(in the rows, 128 means zero)
Each name stands for a flat space through zero: a line, a plane or more. A row that begins with a name and a colon came from that space; any other row is followed by the name of the space it lies nearest, among the names in its block.
kagi_vavu: [124 109 102 157 101 161 70 148 94 116 123 151 140 119 75 105 181 141 105 128 151 171 110 130 167 141 83 141 121 130 119 116 130]
kagi_vavu: [167 107 108 148 149 106 105 146 155 144 129 172 115 82 138 155 174 172 105 162 68 131 80 147 105 78 111 94 168 120 165 104 139]
dil_guz: [119 111 122 139 112 118 141 150 145 138 121 145 127 120 130 119 157 134 127 135 137 154 119 122 109 132 122 144 130 111 124 139 111]
dil_guz: [174 138 129 75 131 142 64 106 99 88 139 119 116 155 119 135 133 119 101 151 98 84 120 134 163 105 103 105 132 128 125 94 152]
kagi_vavu: [73 149 139 135 113 119 70 101 87 55 85 103 120 139 143 147 43 116 149 90 104 96 156 201 154 184 210 115 107 109 111 119 111]
mavob_fopu: [180 131 129 91 151 117 137 50 105 149 144 88 119 155 96 72 94 150 169 81 121 67 77 106 163 120 135 68 107 184 106 124 142]
suvas_feg: [134 76 103 147 178 112 125 125 169 107 118 126 112 73 111 123 164 157 117 119 111 111 117 121 118 123 150 103 156 155 128 114 121]
suvas_feg: [114 163 133 170 92 173 131 154 74 184 158 125 163 136 93 135 124 112 125 135 169 156 141 129 188 125 74 152 123 149 170 139 150]
suvas_feg: [148 141 121 84 125 142 68 97 115 76 105 167 119 176 125 103 142 145 125 122 126 178 92 110 92 127 115 129 89 103 59 110 141]
dil_guz: [110 150 147 103 124 128 127 108 103 103 121 98 143 156 127 114 73 104 132 86 160 86 144 150 155 160 168 131 118 143 116 126 134]
gufig_beken: [167 124 115 147 138 133 113 156 131 150 159 167 122 91 156 194 155 144 104 164 65 131 161 148 84 75 83 110 144 116 169 118 159]
kagi_vavu: [147 127 133 110 132 120 156 129 141 150 141 129 131 136 129 118 143 129 126 131 143 121 112 107 119 110 116 130 135 137 131 131 136]
suvas_feg: [137 156 139 117 145 155 124 127 111 136 146 119 148 140 108 135 120 116 107 133 158 119 123 117 167 109 110 135 142 159 150 112 162]
dil_guz: [119 153 125 142 80 163 101 149 108 138 125 133 128 152 138 116 133 87 119 194 101 186 148 122 165 155 68 157 115 64 127 141 87]
gufig_beken: [137 111 130 98 128 112 147 100 140 124 126 106 104 148 118 106 141 137 158 126 133 116 105 90 118 122 136 120 111 136 99 138 115]
mavob_fopu: [113 120 118 152 149 132 94 111 119 88 115 99 117 97 141 142 78 111 127 118 72 89 183 173 153 168 161 100 132 122 132 120 106]
kagi_vavu: [90 124 122 178 107 133 123 145 116 132 124 120 116 102 137 166 114 124 148 144 97 142 171 152 131 142 134 131 120 109 148 145 106]
dil_guz: [170 137 114 163 125 157 162 138 115 220 172 159 154 119 103 111 163 148 130 133 139 177 109 92 125 93 43 125 121 154 152 143 156]
kagi_vavu: [118 116 129 136 71 109 120 126 81 142 133 116 122 137 107 129 125 146 165 95 136 98 118 158 143 132 139 116 101 136 132 142 127]
mavob_fopu: [137 154 148 74 139 117 143 81 129 109 115 109 129 178 144 88 77 115 147 95 144 108 111 116 120 149 163 121 105 130 84 130 127]
gufig_beken: [143 119 133 98 123 120 138 161 159 123 127 136 138 132 142 109 161 101 83 158 145 119 122 122 134 131 112 154 162 104 136 120 114]
gufig_beken: [158 119 140 117 103 89 184 158 148 191 155 130 129 120 152 139 149 130 127 149 121 86 109 134 116 92 114 123 157 123 177 141 127]
gufig_beken: [140 151 131 138 101 145 144 144 100 161 146 145 172 138 149 101 92 97 110 91 144 133 176 162 124 167 101 142 113 115 128 143 133]
dil_guz: [134 136 129 127 143 127 141 117 144 141 123 126 130 131 131 106 120 126 129 135 125 137 107 114 136 132 127 124 135 127 126 129 117]
gufig_beken: [122 139 126 133 125 94 108 107 132 121 84 172 134 137 134 92 111 176 145 84 129 159 39 160 100 138 177 108 121 116 102 118 126]
kagi_vavu: [104 93 121 127 100 88 92 151 151 87 88 146 94 115 132 142 176 155 129 160 106 135 77 147 116 121 161 131 145 87 126 118 95]
suvas_feg: [140 157 148 72 153 118 128 122 160 95 106 142 142 161 165 105 105 104 92 134 141 126 106 128 113 137 153 143 148 103 107 108 129]
mavob_fopu: [92 107 123 172 162 124 171 132 154 137 128 109 128 84 125 146 116 134 145 105 139 126 164 122 112 139 163 129 135 159 140 144 122]
kagi_vavu: [140 127 127 156 51 128 120 147 60 173 165 101 131 121 138 148 97 101 145 126 80 68 196 193 171 148 93 108 110 108 174 152 113]
gufig_beken: [114 141 134 134 94 112 118 138 122 139 103 129 136 140 127 95 118 123 127 139 132 132 76 154 173 152 140 132 144 101 141 127 96]
mavob_fopu: [143 159 146 109 140 144 172 124 147 156 149 85 133 144 166 116 83 60 116 178 100 104 180 109 165 148 102 137 145 104 149 143 96]
dil_guz: [101 117 136 133 123 124 164 151 131 129 131 122 153 122 121 123 127 117 121 84 193 116 156 133 118 148 152 157 130 152 127 139 138]
gufig_beken: [104 140 130 145 151 130 123 141 135 107 107 161 163 114 134 126 107 136 101 78 168 148 128 160 104 148 166 144 139 140 122 115 151]
mavob_fopu: [123 121 142 111 150 110 194 132 155 146 142 137 141 130 131 139 138 146 139 83 192 125 129 98 63 101 153 146 123 169 118 140 165]
dil_guz: [144 166 134 158 170 150 166 122 129 182 155 139 162 112 140 139 86 128 121 111 129 139 143 129 123 112 113 118 140 162 161 130 164]
kagi_vavu: [87 134 145 84 121 99 92 78 111 42 79 102 108 171 133 115 70 132 164 71 143 95 113 155 120 170 224 120 93 123 67 120 117]
dil_guz: [153 69 112 125 134 64 146 133 165 137 120 173 108 94 124 133 192 208 146 87 128 117 57 131 42 80 161 98 134 149 119 124 147]
mavob_fopu: [151 179 138 95 179 157 103 98 140 100 123 144 132 156 157 138 92 112 104 155 101 156 129 111 114 113 119 124 130 115 110 103 152]
dil_guz: [116 124 135 123 92 90 129 148 122 120 111 164 140 132 155 134 120 146 130 81 144 121 118 180 75 138 168 135 119 107 120 132 135]
mavob_fopu: [143 147 131 99 105 136 91 139 122 113 116 163 131 161 133 117 154 126 103 159 131 165 89 125 126 118 100 145 128 91 114 113 131]
suvas_feg: [77 119 123 174 120 135 111 190 145 112 102 144 149 90 118 140 158 115 82 154 159 159 126 155 164 150 139 169 175 111 165 117 109]
kagi_vavu: [149 105 115 146 97 103 106 139 116 137 137 131 101 99 156 163 130 137 138 151 43 91 154 176 117 119 119 93 130 94 156 132 108]
mavob_fopu: [145 150 151 75 136 121 161 122 143 123 137 121 139 162 164 122 100 96 115 121 146 102 152 119 101 131 137 143 127 120 114 131 138]
gufig_beken: [105 136 132 158 74 99 140 146 112 163 105 140 152 130 136 85 100 130 141 96 142 132 90 181 150 172 153 131 130 102 141 145 94]
suvas_feg: [164 129 126 106 162 113 150 107 164 140 123 135 134 129 150 85 115 127 117 121 111 120 103 119 113 134 131 109 142 124 114 123 118]
suvas_feg: [102 121 136 123 75 121 124 163 110 112 127 138 130 140 143 152 138 113 126 122 149 130 167 152 103 142 132 161 111 98 123 142 123]
suvas_feg: [109 169 147 129 96 127 118 84 86 141 132 88 84 167 137 175 74 132 205 166 70 121 123 123 150 105 139 102 88 113 138 146 117]
suvas_feg: [79 171 145 151 166 127 131 133 170 118 82 116 135 120 146 124 86 107 110 179 123 156 79 134 186 147 176 143 183 106 162 112 92]
gufig_beken: [147 132 140 118 161 133 162 186 162 142 160 149 161 98 155 176 152 104 57 147 155 102 171 137 106 91 110 157 186 142 183 111 171]
suvas_feg: [154 105 106 158 85 142 111 171 102 166 151 161 148 106 108 116 182 133 100 133 130 145 135 146 140 126 60 135 132 118 150 131 131]
dil_guz: [92 100 121 146 109 118 97 165 134 80 114 140 103 100 149 193 153 130 121 152 99 132 178 158 91 126 148 144 129 93 134 127 117]
mavob_fopu: [118 139 122 138 101 140 107 132 132 139 102 138 123 148 111 82 154 124 129 177 127 190 65 104 172 144 98 144 131 90 119 130 86]
mavob_fopu: [143 115 119 125 127 126 91 141 113 104 134 153 129 113 127 160 147 147 107 115 117 112 139 158 106 108 126 118 131 133 134 109 159]
kagi_vavu: [107 123 133 87 110 151 124 119 118 93 113 117 141 180 80 65 158 112 125 102 225 160 105 75 149 160 121 174 99 142 64 131 125]
gufig_beken: [139 192 160 108 127 134 156 101 99 176 143 105 157 172 124 108 66 113 140 116 158 102 86 129 183 118 132 121 134 157 156 127 153]
[73 92 126 160 125 106 145 129 137 116 112 88 98 100 98 151 140 148 170 124 142 110 122 119 146 130 179 127 130 153 138 142 104]
gufig_beken
[140 139 133 122 141 160 188 117 130 168 166 104 141 144 129 114 115 96 141 122 154 140 189 75 115 134 87 146 102 149 113 157 135]
kagi_vavu
[157 128 119 85 132 138 89 89 130 94 114 128 101 165 121 92 144 129 135 154 100 150 96 90 130 129 105 116 104 104 76 118 111]
gufig_beken
[131 113 112 129 145 141 75 110 118 90 119 133 105 121 96 145 158 158 131 139 111 141 105 114 134 105 124 111 121 143 113 106 143]
suvas_feg
[116 96 121 141 114 142 151 164 128 140 148 126 140 112 97 130 180 123 115 120 184 136 158 103 126 126 101 161 128 151 132 140 137]
dil_guz
[106 111 121 170 113 101 135 146 130 143 117 146 127 95 133 148 130 159 145 106 118 131 118 164 105 127 157 118 132 127 148 136 123]
gufig_beken
[131 74 106 145 161 99 157 129 179 121 113 135 123 82 135 97 150 147 125 94 122 122 133 126 85 151 156 115 139 135 106 135 103]
suvas_feg
[117 119 122 154 115 140 148 148 129 154 141 126 127 116 122 137 149 122 135 147 132 153 151 110 127 126 100 144 123 125 139 146 118]
kagi_vavu
[125 157 132 117 142 143 97 109 120 104 107 141 143 150 124 104 105 127 114 117 141 152 97 133 144 143 138 130 127 125 108 110 136]
gufig_beken
[96 93 109 192 187 126 158 106 157 130 119 75 117 59 114 119 91 128 151 104 98 97 169 132 161 169 174 95 146 167 143 139 92]
mavob_fopu
[122 111 134 95 145 126 153 134 158 108 120 104 141 136 110 82 147 102 101 119 188 108 119 99 154 152 141 154 150 144 112 123 115]
dil_guz
[150 104 118 159 102 132 154 134 90 189 180 103 123 102 102 153 142 139 157 117 113 86 168 129 143 103 86 103 113 166 167 150 144]
suvas_feg
[154 160 130 140 157 143 133 121 125 158 146 145 145 120 144 144 101 131 117 132 103 134 131 137 123 106 109 110 139 138 153 119 156]
dil_guz
[175 136 127 87 78 130 48 144 88 109 143 150 104 154 133 169 170 130 102 195 71 107 107 153 147 78 73 115 132 85 150 100 144]
suvas_feg
[100 120 129 145 203 136 138 142 175 100 110 114 147 85 107 130 133 123 83 126 171 117 116 119 165 131 170 140 190 173 155 99 139]
suvas_feg
[152 132 129 120 144 133 120 119 122 137 145 115 123 123 117 141 131 132 122 145 111 100 118 122 153 100 114 108 143 148 151 115 145]
suvas_feg
[102 150 133 157 148 135 133 105 110 129 125 119 135 121 127 149 75 140 155 91 129 130 143 144 124 134 163 115 113 155 131 132 146]
kagi_vavu
[133 139 118 162 159 142 106 129 125 136 127 153 142 101 117 142 126 153 113 122 117 148 108 143 135 111 124 112 146 149 150 109 154]
kagi_vavu
[114 116 110 160 123 151 99 132 114 113 125 132 121 111 119 138 135 127 131 134 106 156 163 132 129 145 111 129 111 117 118 132 117]
kagi_vavu
[118 173 148 134 146 151 180 120 130 174 152 134 135 152 133 165 113 134 158 140 157 177 131 77 93 84 111 148 109 152 136 146 166]
mavob_fopu
[110 104 116 137 98 142 85 142 110 95 128 117 94 122 115 165 164 123 135 173 97 137 161 123 138 124 106 136 113 103 125 130 109]
dil_guz
[105 196 152 140 100 131 124 132 96 137 114 148 164 155 185 136 31 97 126 103 116 140 159 199 121 169 155 139 115 86 138 135 128]
dil_guz
[132 128 133 124 112 125 148 131 119 151 140 122 134 137 120 121 132 128 137 120 148 120 123 121 133 123 119 132 123 138 134 138 133]
kagi_vavu
[139 137 127 129 100 146 120 105 94 151 149 90 105 147 115 128 117 112 161 163 90 117 143 110 173 126 90 112 104 121 134 143 109]
gufig_beken
[139 125 113 160 129 169 115 176 132 147 156 154 133 98 131 172 178 112 88 192 106 172 178 113 124 101 53 152 145 109 162 126 138]
dil_guz

Rows lie near named flat spaces through zero. A row that begins with a name and a colon came from that space; any other row is followed by the name of its block's space that it lies nearest.
gompir: [94 185 128 147 106 103 153 169 104 124 155 99 153 117 118 154 121 137 112 113 141 82 84 189 121 83 124 116 121 118 120 81 127]
miflalo: [149 115 143 103 135 134 109 137 132 132 157 148 105 140 124 141 122 128 126 115 147 146 150 117 138 122 114 127 127 115 132 147 135]
miflalo: [170 107 141 132 150 108 114 133 124 150 131 135 121 121 102 135 174 147 130 123 146 166 132 111 163 134 127 153 130 128 125 139 149]
refirilo: [142 122 148 123 123 130 119 134 137 134 139 130 108 139 168 138 115 107 142 132 134 107 149 111 113 121 116 114 139 110 128 141 112]
taduffemu: [126 136 126 107 136 139 125 118 126 100 120 153 126 120 78 128 152 156 113 142 126 178 130 129 137 130 117 129 137 157 133 147 152]
pesigmagur: [158 136 104 188 171 151 181 75 151 123 55 106 177 116 145 134 173 145 146 122 68 132 125 86 141 195 140 169 97 204 83 145 161]
refirilo: [108 126 62 155 148 124 151 68 151 78 43 120 170 127 112 106 154 154 151 125 157 117 92 132 133 151 189 154 88 147 125 86 118]
pesigmagur: [126 161 116 163 145 174 182 91 146 107 85 115 165 122 153 138 128 130 129 131 49 119 135 104 111 176 114 136 112 204 91 156 154]
refirilo: [105 148 109 135 127 113 138 140 109 123 134 120 152 115 78 128 139 154 107 115 137 138 92 168 146 116 140 139 113 135 129 97 143]
taduffemu: [110 119 133 114 108 143 120 140 128 143 159 124 114 143 166 120 70 93 127 117 118 95 142 131 108 124 123 108 126 101 136 128 105]
pesigmagur: [138 114 148 111 119 101 98 145 116 136 137 140 103 119 107 121 157 134 127 155 156 154 130 129 133 104 123 120 162 105 148 130 122]
gompir: [118 135 125 111 131 148 130 121 125 112 130 145 129 124 95 125 128 142 110 133 108 163 133 130 131 137 116 127 131 155 130 147 148]
gompir: [119 104 164 116 98 116 99 173 94 193 181 119 101 115 130 100 103 96 104 146 89 139 138 135 126 121 106 112 170 99 147 140 119]
miflalo: [109 172 137 168 111 126 165 137 123 129 112 93 152 114 169 138 126 114 132 147 84 77 112 140 96 123 115 112 142 149 108 117 119]
taduffemu: [104 94 107 102 123 148 109 113 124 132 132 144 122 131 101 89 97 122 112 126 113 160 134 128 135 150 143 131 122 126 148 134 126]
taduffemu: [104 117 106 118 128 129 121 122 112 129 124 135 139 115 69 99 133 147 104 130 117 170 110 147 148 140 143 141 124 141 141 119 142]
miflalo: [81 148 132 149 90 114 137 131 107 129 93 103 138 96 133 88 140 115 120 196 76 116 105 146 89 120 127 101 183 142 141 116 104]
pesigmagur: [152 97 108 94 157 115 97 122 132 113 142 163 117 142 63 136 150 165 125 90 206 178 125 133 177 120 152 157 94 106 142 118 147]
refirilo: [130 117 102 147 139 119 135 99 141 115 83 120 144 128 134 116 147 135 147 130 145 118 115 120 131 141 159 143 113 130 126 109 118]
gompir: [115 165 110 137 132 120 149 124 133 90 113 124 149 129 114 152 141 151 131 117 160 108 103 154 126 107 138 129 108 136 120 101 132]
pesigmagur: [151 114 127 173 142 103 138 107 124 149 69 107 147 99 123 106 197 140 141 165 99 148 114 103 140 156 144 153 150 156 118 129 135]
gompir: [148 132 103 146 154 129 146 91 160 90 81 128 144 143 152 148 147 141 161 112 167 103 126 110 129 137 153 143 94 134 112 116 123]
miflalo: [73 136 92 145 105 125 142 105 122 108 80 109 154 112 122 84 121 124 126 160 106 110 95 152 103 133 160 119 136 137 141 95 103]
taduffemu: [191 103 136 128 159 119 114 92 172 99 84 148 104 151 178 155 169 130 183 134 193 118 161 71 126 129 138 135 124 111 121 147 112]
refirilo: [140 107 117 149 142 110 127 117 120 148 101 119 142 110 99 106 169 144 127 136 119 157 112 121 153 150 148 155 129 141 127 121 140]
gompir: [150 133 163 74 136 177 115 155 135 130 214 167 92 159 132 172 70 118 106 84 121 149 181 115 133 124 72 113 114 129 121 183 158]
taduffemu: [157 159 149 120 140 119 131 129 142 87 120 146 116 132 127 172 170 152 143 139 170 132 137 120 123 99 107 119 139 136 120 141 138]
taduffemu: [146 192 181 140 125 159 165 148 132 117 146 126 126 121 166 181 134 123 121 149 61 116 157 111 95 124 56 101 160 184 93 182 157]
pesigmagur: [173 135 160 102 149 138 117 126 143 102 134 164 100 135 116 164 165 149 134 138 148 170 162 97 135 121 93 125 145 147 122 175 154]
refirilo: [111 150 159 94 101 119 108 159 110 113 157 147 100 118 101 132 134 133 109 165 135 151 132 149 111 86 96 95 175 120 149 141 127]
gompir: [163 100 128 128 140 107 108 115 153 123 112 132 108 149 171 139 139 118 169 119 195 99 141 102 128 117 150 132 118 84 132 117 99]
miflalo: [124 120 87 124 146 136 134 101 149 98 113 135 143 150 125 135 110 139 142 86 175 111 118 134 141 134 163 145 75 117 126 102 123]
refirilo: [144 107 91 167 152 125 147 89 156 127 80 105 154 143 175 126 127 119 166 98 149 81 120 106 134 158 174 156 81 120 110 100 109]
taduffemu: [152 138 132 191 133 85 152 143 125 166 112 77 153 120 179 146 155 117 155 114 139 62 101 130 132 122 147 146 116 107 103 87 112]
refirilo: [121 126 117 118 127 139 126 98 148 90 90 142 122 134 142 119 131 127 145 153 139 126 138 113 106 130 136 116 137 134 136 136 112]
miflalo: [79 155 140 105 87 153 130 139 127 107 146 129 113 135 166 121 67 94 120 155 99 91 140 145 73 105 104 78 156 120 142 135 98]
miflalo: [42 139 64 148 105 162 164 92 125 110 87 100 178 121 128 73 67 112 112 128 65 95 92 161 100 163 168 124 99 156 132 91 108]
pesigmagur: [113 130 67 124 162 171 157 89 146 94 119 139 169 147 90 135 95 155 116 59 131 140 116 139 159 167 158 163 45 163 110 115 160]
pesigmagur: [130 122 126 110 132 125 115 128 126 118 133 145 120 128 97 127 138 143 121 128 147 155 128 132 140 122 129 131 129 126 138 131 136]
gompir: [132 146 114 139 142 138 149 113 143 104 113 126 144 136 137 149 130 138 137 110 137 111 124 127 128 132 133 135 102 143 112 122 135]
[82 147 125 121 105 140 136 153 98 144 163 120 141 114 93 111 94 126 87 126 80 139 110 167 126 126 115 118 133 142 134 121 140]
taduffemu
[122 138 116 174 125 109 152 126 126 144 102 90 156 119 159 124 136 119 142 126 117 82 103 135 122 133 149 137 118 126 114 96 113]
gompir
[142 104 85 169 153 119 145 81 154 122 63 107 158 135 158 116 145 129 165 111 150 96 112 106 137 160 181 160 87 126 115 97 111]
refirilo
[86 168 138 80 103 153 124 141 120 79 155 159 113 128 90 136 102 140 98 150 122 152 133 159 102 96 94 89 153 144 145 146 136]
refirilo
[121 121 103 159 140 140 151 89 134 126 71 114 157 112 124 99 150 134 131 147 79 142 118 110 128 172 147 147 124 172 117 132 136]
gompir
[180 174 196 215 127 64 161 169 98 185 98 72 147 70 152 156 249 140 138 193 70 119 105 113 127 117 88 136 201 167 90 137 150]
miflalo
[160 116 151 90 145 173 117 131 146 129 177 161 99 158 147 158 87 116 124 93 121 146 180 96 134 142 92 124 111 132 119 180 149]
gompir
[115 143 137 123 113 114 124 154 113 133 153 123 124 124 119 134 122 128 118 127 140 119 116 153 126 102 121 118 136 111 134 113 124]
gompir
[128 103 120 128 130 126 117 107 128 131 97 133 126 118 115 97 148 130 131 155 114 156 130 112 130 147 141 134 144 137 139 136 125]
gompir
[140 106 145 138 117 105 112 148 122 168 145 111 113 130 165 121 119 101 140 129 137 99 132 122 125 119 132 124 140 88 134 118 104]
gompir
[185 86 191 133 122 93 88 159 117 195 146 124 81 117 167 122 167 100 145 168 122 142 162 83 130 122 102 122 191 93 136 162 114]
refirilo
[164 98 99 159 160 114 136 119 149 156 132 105 147 156 170 149 110 118 160 50 182 74 120 118 161 144 171 168 54 88 107 89 118]
pesigmagur
[159 63 150 125 134 154 105 116 132 190 135 131 102 132 168 91 107 87 132 139 64 155 177 67 131 183 117 136 148 129 130 181 126]
gompir
[130 118 97 149 143 127 141 98 143 117 88 118 149 132 137 120 136 133 146 117 139 113 116 120 133 148 160 147 101 133 121 109 121]
refirilo
[117 158 135 121 130 165 151 141 122 127 164 132 139 131 117 150 96 131 100 103 81 136 137 138 129 139 95 125 113 164 110 151 160]
gompir
[117 140 97 154 134 106 144 101 135 97 69 115 154 117 117 120 167 149 145 143 154 115 95 139 126 125 163 139 120 136 127 93 118]
gompir
[164 101 123 148 153 99 119 112 129 141 92 127 133 114 102 119 193 152 141 137 148 162 119 108 160 143 150 160 130 133 126 124 140]
pesigmagur
[87 157 132 165 94 107 148 131 109 129 84 93 147 93 140 97 153 119 126 194 77 105 98 146 90 119 129 106 179 147 132 110 106]
miflalo
[163 131 131 186 153 126 162 96 139 140 61 102 156 105 154 126 191 135 149 157 73 132 128 85 129 173 129 153 139 182 96 148 145]
pesigmagur
[107 115 136 132 104 102 111 147 101 159 130 114 123 105 110 92 138 120 114 162 110 140 111 144 125 119 133 121 164 113 148 115 115]
gompir
[90 154 101 109 130 166 148 116 125 93 135 144 149 128 79 127 101 149 96 112 100 155 119 153 131 141 122 128 104 170 126 133 156]
refirilo
